Below are the code and all the weights of a small trained network. Each question names an input and a target symbol and asks about switching units off, where a switched-off unit gives its printed mean instead of its output.

import numpy as np


def w(rows, s, z=0):
    codes = np.array(rows[::2]) - 128.0
    scale = np.full(codes.shape[1], s)
    scale[-1] = z or s
    return codes * scale


def f(y):
    return y / 2 * (1 + np.tanh(0.7978845608 * (y + 0.044715 * y**3)))


def softmax(a):
    e = np.exp(a - a.max(-1, keepdims=True))
    return e / e.sum(-1, keepdims=True)


def log_softmax(a):
    a = a - a.max(-1, keepdims=True)
    return a - np.log(np.exp(a).sum(-1, keepdims=True))


def net(x, mask):
    ids = ['αβγζλμπσψω'.index(c) for c in x.split()]
    T = len(ids)
    res = E[ids] + P[:T]
    u = 0
    for l in range(2):
        q, k, v = (res @ M[l].T for M in (Q, K, V))
        z = softmax(np.where(np.tri(T) > 0, q @ k.T / 3**0.5, -1e9)) @ v
        res = res + np.where(mask[u], z, O[l][:, -1]) @ O[l][:, :-1]
        u += 1
        y = f(res @ A[l][:, :-1].T + A[l][:, -1])
        res = res + np.where(mask[u : u + 8], y, B[l][:, -1]) @ B[l][:, :-1]
        u += 8
    return log_softmax(res[-1] @ U[:, :-1].T + U[:, -1])


Q, K, V, O, A, B = {}, {}, {}, {}, {}, {}
E = w([
[152,61,132,163,145,154],'α',
[159,104,185,97,97,113],'β',
[112,87,155,166,159,130],'γ',
[180,67,122,106,96,152],'ζ',
[254,152,142,98,117,113],'λ',
[125,114,97,51,115,163],'μ',
[93,157,142,75,151,160],'π',
[94,157,149,154,174,141],'σ',
[188,138,56,174,108,125],'ψ',
[111,191,126,142,89,79],'ω',
],0.0097)
P = w([
[144,35,107,61,224,13],'0',
[163,81,92,73,193,45],'1',
[162,121,104,77,162,98],'2',
[175,151,117,119,139,154],'3',
[169,175,119,127,105,182],'4',
[170,193,125,145,90,221],'5',
[160,212,132,160,59,254],'6',
],0.0037)
Q[0] = w([
[254,168,133,106,114,124],'0.h1',
[95,121,78,174,116,110],'0.h1',
[129,195,111,141,105,149],'0.h1',
],0.022)
K[0] = w([
[61,231,110,145,73,253],'0.h1',
[123,112,154,112,91,53],'0.h1',
[169,169,193,195,91,138],'0.h1',
],0.017)
V[0] = w([
[190,23,219,116,146,248],'0.h1',
[219,105,254,161,129,134],'0.h1',
[151,207,149,127,209,141],'0.h1',
],0.0056)
O[0] = w([
[82,135,198,208,12,255,4],'0.h1',
[97,105,239,178,65,119,93],'0.h1',
[188,171,185,107,175,112,131],'0.h1',
],0.0041,0.0016)
A[0] = w([
[6,101,123,225,236,184,166],'0.n1',
[178,254,216,72,167,148,160],'0.n2',
[152,66,246,114,74,106,162],'0.n3',
[71,184,174,87,208,116,136],'0.n4',
[116,124,157,143,163,145,4],'0.n5',
[172,123,105,77,200,231,116],'0.n6',
[95,154,159,145,85,109,103],'0.n7',
[17,155,128,79,143,147,135],'0.n8',
],0.0086,0.0033)
B[0] = w([
[177,146,141,183,254,185,84],'0.n1',
[140,208,78,111,199,173,254],'0.n2',
[187,136,246,71,188,163,170],'0.n3',
[56,154,91,127,212,134,115],'0.n4',
[56,77,194,179,80,109,10],'0.n5',
[115,66,63,118,105,157,219],'0.n6',
[113,149,167,122,118,138,64],'0.n7',
[78,155,95,85,164,153,80],'0.n8',
],0.012,0.0013)
Q[1] = w([
[131,94,151,121,128,78],'1.h1',
[84,116,123,116,147,24],'1.h1',
[255,148,48,116,165,168],'1.h1',
],0.028)
K[1] = w([
[99,120,111,108,167,100],'1.h1',
[107,125,138,113,161,29],'1.h1',
[91,252,107,188,56,119],'1.h1',
],0.023)
V[1] = w([
[171,5,92,171,162,224],'1.h1',
[83,132,146,80,139,254],'1.h1',
[138,80,111,53,41,190],'1.h1',
],0.0095)
O[1] = w([
[189,61,74,82,254,159,63],'1.h1',
[52,59,117,74,182,37,3],'1.h1',
[225,78,123,111,160,46,100],'1.h1',
],0.0071,0.006)
A[1] = w([
[111,99,134,192,115,157,54],'1.n1',
[143,82,121,124,175,91,3],'1.n2',
[142,73,153,157,137,149,58],'1.n3',
[64,92,158,142,150,72,80],'1.n4',
[117,109,97,77,103,198,2],'1.n5',
[137,3,184,150,63,176,57],'1.n6',
[140,83,134,153,128,153,17],'1.n7',
[97,118,160,134,95,142,141],'1.n8',
],0.013,0.0024)
B[1] = w([
[120,77,115,185,164,88,158],'1.n1',
[54,110,158,196,26,131,197],'1.n2',
[140,94,148,156,197,73,181],'1.n3',
[161,100,103,65,121,114,117],'1.n4',
[102,119,100,52,141,71,215],'1.n5',
[139,241,98,93,212,5,248],'1.n6',
[147,115,133,149,175,53,158],'1.n7',
[89,73,184,133,112,68,249],'1.n8',
],0.011,0.002)
U = w([
[108,80,175,185,163,153,98],'α',
[143,145,145,88,119,59,1],'β',
[86,138,136,166,190,186,69],'γ',
[121,109,137,176,160,86,36],'ζ',
[156,111,255,72,120,168,132],'λ',
[183,54,85,192,50,125,224],'μ',
[86,67,103,58,94,131,141],'π',
[64,129,108,93,169,163,112],'σ',
[211,147,84,113,141,172,180],'ψ',
[63,195,157,165,76,124,173],'ω',
],0.0056,0.0036)

Each question gives the input, a string of symbols that net reads in full, and the target symbol t.
The units are the heads (3 rows each of Q, K, V and O) and the neurons (one row each of A and B). Each row of codes is followed by its name. A weight is (code - 128) times the scale printed after its matrix; where a second scale follows, it is the last column's (O, A, B and U).
mask holds one flag per unit, layer by layer, with each layer's heads first. A switched-off unit (its flag False) gives its mean, the last column of its rows in O or B, instead of its output. The means were averaged over made-up inputs and are rounded, as every weight is.
A unit's drop is (log p(t) with every unit on - log p(t) with that unit switched off) / (log p(t) with every unit on - log p(t) with every unit switched off).
The circuit of an input: a set's keep is (log p(t) with only the set's units on - log p(t) with every unit switched off) / (log p(t) with every unit on - log p(t) with every unit switched off). Starting from the 12 units with the biggest drops (on a tie, the unit counted first), units are removed one at a time, each time the one whose removal leaves the highest keep (on an exact tie, the one counted first), for as long as the keep stays at least 0.8.
units of the circuit, in order: the units of the circuit, biggest drop first
most important unit: the unit with the biggest drop
top k neurons: the k neurons with the biggest drops, biggest first
top k neurons in layer l: the k neurons of layer l with the biggest drops, biggest first
drop when u is switched off: that unit's drop, to one decimal
input ω ψ λ, target ω: most important unit -> 1.h1
input ψ β γ σ, target σ: top 2 neurons -> [0.n1 0.n2]
input ω α ζ λ π σ, target σ: top 2 neurons -> [0.n3 0.n1]
input ω ψ ψ, target ω: units of the circuit, in order -> [1.h1 0.n6 0.n2]
input ψ ζ ω ψ α μ, target π: top 2 neurons in layer 0 -> [0.n6 0.n8]
input ψ ψ α π, target σ: top 2 neurons -> [0.n2 1.n5]
input ψ ψ α ψ ψ ζ, target β: top 2 neurons -> [1.n6 0.n2]
input σ ω ω ζ λ π, target σ: top 3 neurons -> [0.n2 0.n4 0.n8]
input γ ω β ζ α, target ζ: top 4 neurons in layer 1 -> [1.n6 1.n3 1.n7 1.n2]
input ω ψ β β, target λ: top 3 neurons in layer 0 -> [0.n3 0.n6 0.n2]
input ψ ζ ω α ψ ζ, target β: top 2 neurons in layer 1 -> [1.n6 1.n5]
input ψ ψ β ψ ψ σ, target ψ: top 2 neurons in layer 0 -> [0.n2 0.n1]
input ψ ψ β ω ζ, target ω: top 2 neurons -> [1.n6 0.n6]
input ψ ψ λ, target ψ: drop when 0.n3 is switched off -> 0.2
input π π ω, target ω: drop when 0.n6 is switched off -> 0.2
input ψ π ω, target ω: drop when 0.h1 is switched off -> 0.1
input ψ ψ ω σ β, target λ: drop when 0.n3 is switched off -> 0.8
input ζ σ γ β α ζ π, target π: top neuron in layer 1 -> [1.n4]
